Here is a tiny trained network, its code and every weight. The questions are about switching its units off for an input and a class, where a switched-off unit gives its printed mean instead of its output.

import numpy as np


def w(rows, s, z=0):
    codes = np.array(rows[::2]) - 128.0
    scale = np.full(codes.shape[1], s)
    scale[-1] = z or s
    return codes * scale


def norm(h):
    return h / np.sqrt((h * h).mean(-1, keepdims=True) + 1e-5)


def f(y):
    return np.maximum(y, 0)


def log_softmax(a):
    a = a - a.max(-1, keepdims=True)
    return a - np.log(np.exp(a).sum(-1, keepdims=True))


def net(x, mask):
    res = np.array(x, float).reshape(1, 4) / 4 @ E
    u = 0
    for l in range(2):
        y = f(norm(res) @ A[l][:, :-1].T + A[l][:, -1])
        res = res + np.where(mask[u : u + 13], y, B[l][:, -1]) @ B[l][:, :-1]
        u += 13
    return log_softmax(norm(res)[-1] @ U[:, :-1].T + U[:, -1])


A, B = {}, {}
E = w([
[152,127,167,219,2],'x0',
[33,46,215,89,87],'x1',
[127,128,126,127,129],'x2',
[81,73,37,249,192],'x3',
],0.00067)
A[0] = w([
[164,142,140,55,85,2],'0.n0',
[243,221,96,245,53,168],'0.n1',
[117,120,131,97,192,225],'0.n2',
[216,188,46,178,165,19],'0.n3',
[192,147,123,98,211,116],'0.n4',
[191,228,105,121,226,103],'0.n5',
[248,50,145,99,75,118],'0.n6',
[185,136,183,22,97,132],'0.n7',
[188,134,164,59,103,9],'0.n8',
[205,199,104,145,146,11],'0.n9',
[162,119,131,58,200,50],'0.n10',
[254,74,181,107,67,130],'0.n11',
[165,143,189,145,38,116],'0.n12',
],0.0018,0.0015)
B[0] = w([
[131,251,191,126,158,136],'0.n0',
[154,64,93,103,70,251],'0.n1',
[132,134,102,162,44,201],'0.n2',
[216,102,136,109,150,171],'0.n3',
[131,113,75,106,94,171],'0.n4',
[168,51,141,91,99,192],'0.n5',
[114,172,116,139,139,160],'0.n6',
[122,184,136,202,205,191],'0.n7',
[133,212,137,142,162,140],'0.n8',
[246,122,91,80,152,148],'0.n9',
[92,136,93,93,111,151],'0.n10',
[100,175,106,153,136,179],'0.n11',
[76,132,63,149,84,181],'0.n12',
],0.0022,0.0021)
A[1] = w([
[65,94,139,179,160,148],'1.n0',
[157,207,171,137,144,59],'1.n1',
[203,212,184,70,67,225],'1.n2',
[60,129,225,101,140,96],'1.n3',
[152,88,64,201,181,149],'1.n4',
[103,125,108,227,182,9],'1.n5',
[171,209,98,161,173,211],'1.n6',
[108,79,246,191,50,143],'1.n7',
[172,170,55,49,225,162],'1.n8',
[57,69,113,65,219,133],'1.n9',
[55,113,102,8,189,62],'1.n10',
[4,63,221,120,135,107],'1.n11',
[148,38,117,212,91,59],'1.n12',
],0.0027,0.0013)
B[1] = w([
[173,99,202,84,182,183],'1.n0',
[68,104,208,121,192,151],'1.n1',
[23,90,150,150,251,252],'1.n2',
[214,49,128,104,161,172],'1.n3',
[57,158,253,47,182,223],'1.n4',
[92,138,222,67,156,151],'1.n5',
[138,41,183,33,121,208],'1.n6',
[157,176,57,137,130,217],'1.n7',
[117,153,133,230,30,239],'1.n8',
[143,208,100,187,44,203],'1.n9',
[107,168,86,213,75,195],'1.n10',
[233,88,91,77,134,211],'1.n11',
[73,210,130,119,160,215],'1.n12',
],0.0025,0.002)
U = w([
[39,131,219,108,213,255],'0',
[254,54,87,80,121,79],'1',
[78,184,69,203,35,53],'2',
],0.0075,0.00069)

Each question gives the input, the list of numbers given to net, and the class t.
The units are the neurons (one row each of A and B). Each row of codes is followed by its name. A weight is (code - 128) times the scale printed after its matrix; where a second scale follows, it is the last column's (A, B and U).
mask holds one flag per neuron, layer by layer. A switched-off neuron (its flag False) gives its mean, the last column of its row in B, instead of its output. The means were averaged over made-up inputs and are rounded, as every weight is.
A unit's drop is (log p(t) with every unit on - log p(t) with that unit switched off) / (log p(t) with every unit on - log p(t) with every unit switched off).
The circuit of an input: a set's keep is (log p(t) with only the set's units on - log p(t) with every unit switched off) / (log p(t) with every unit on - log p(t) with every unit switched off). Starting from the 12 units with the biggest drops (on a tie, the unit counted first), units are removed one at a time, each time the one whose removal leaves the highest keep (on an exact tie, the one counted first), for as long as the keep stays at least 0.8.
circuit, biggest first: the units of the circuit, biggest drop first
top k neurons: the k neurons with the biggest drops, biggest first
top k neurons in layer l: the k neurons of layer l with the biggest drops, biggest first
drop of u: that unit's drop, to one decimal
input [6,6,5,2], class 1: top 2 neurons in layer 1 -> [1.n11, 1.n8]
input [6,-7,-1,4], class 1: top neuron -> [0.n1]
input [4,-7,0,6], class 1: top 3 neurons -> [0.n1, 1.n2, 0.n3]
input [0,-8,-1,-8], class 0: top 2 neurons -> [1.n2, 1.n11]
input [-8,5,8,0], class 2: top 2 neurons in layer 1 -> [1.n10, 1.n9]
input [7,7,6,6], class 1: top 3 neurons in layer 0 -> [0.n7, 0.n2, 0.n11]
input [-8,8,-1,-3], class 1: top 2 neurons -> [1.n11, 1.n3]
input [5,5,3,4], class 1: top 2 neurons in layer 1 -> [1.n11, 1.n2]
input [-5,-6,-7,6], class 0: top 3 neurons -> [1.n4, 1.n11, 1.n6]
input [6,-5,4,6], class 0: top 2 neurons -> [1.n4, 0.n2]
input [5,-5,-4,3], class 1: top 3 neurons -> [0.n1, 1.n8, 0.n3]
input [7,-7,-2,-8], class 0: top 2 neurons in layer 1 -> [1.n2, 1.n8]
input [-8,7,-4,6], class 2: top 4 neurons -> [1.n10, 1.n9, 1.n6, 1.n2]
input [-2,-5,-1,-7], class 0: circuit, biggest first -> [1.n2]
input [3,3,6,2], class 1: top 4 neurons in layer 1 -> [1.n11, 1.n2, 1.n8, 1.n0]
input [-3,-4,-1,-8], class 0: drop of 1.n2 -> 0.2
input [4,-5,0,7], class 0: drop of 1.n4 -> 0.8
input [6,-4,-6,7], class 0: top 2 neurons in layer 1 -> [1.n4, 1.n8]
input [-4,3,-5,1], class 2: drop of 1.n6 -> 0.1
input [-2,6,-8,-1], class 1: drop of 1.n11 -> 0.0
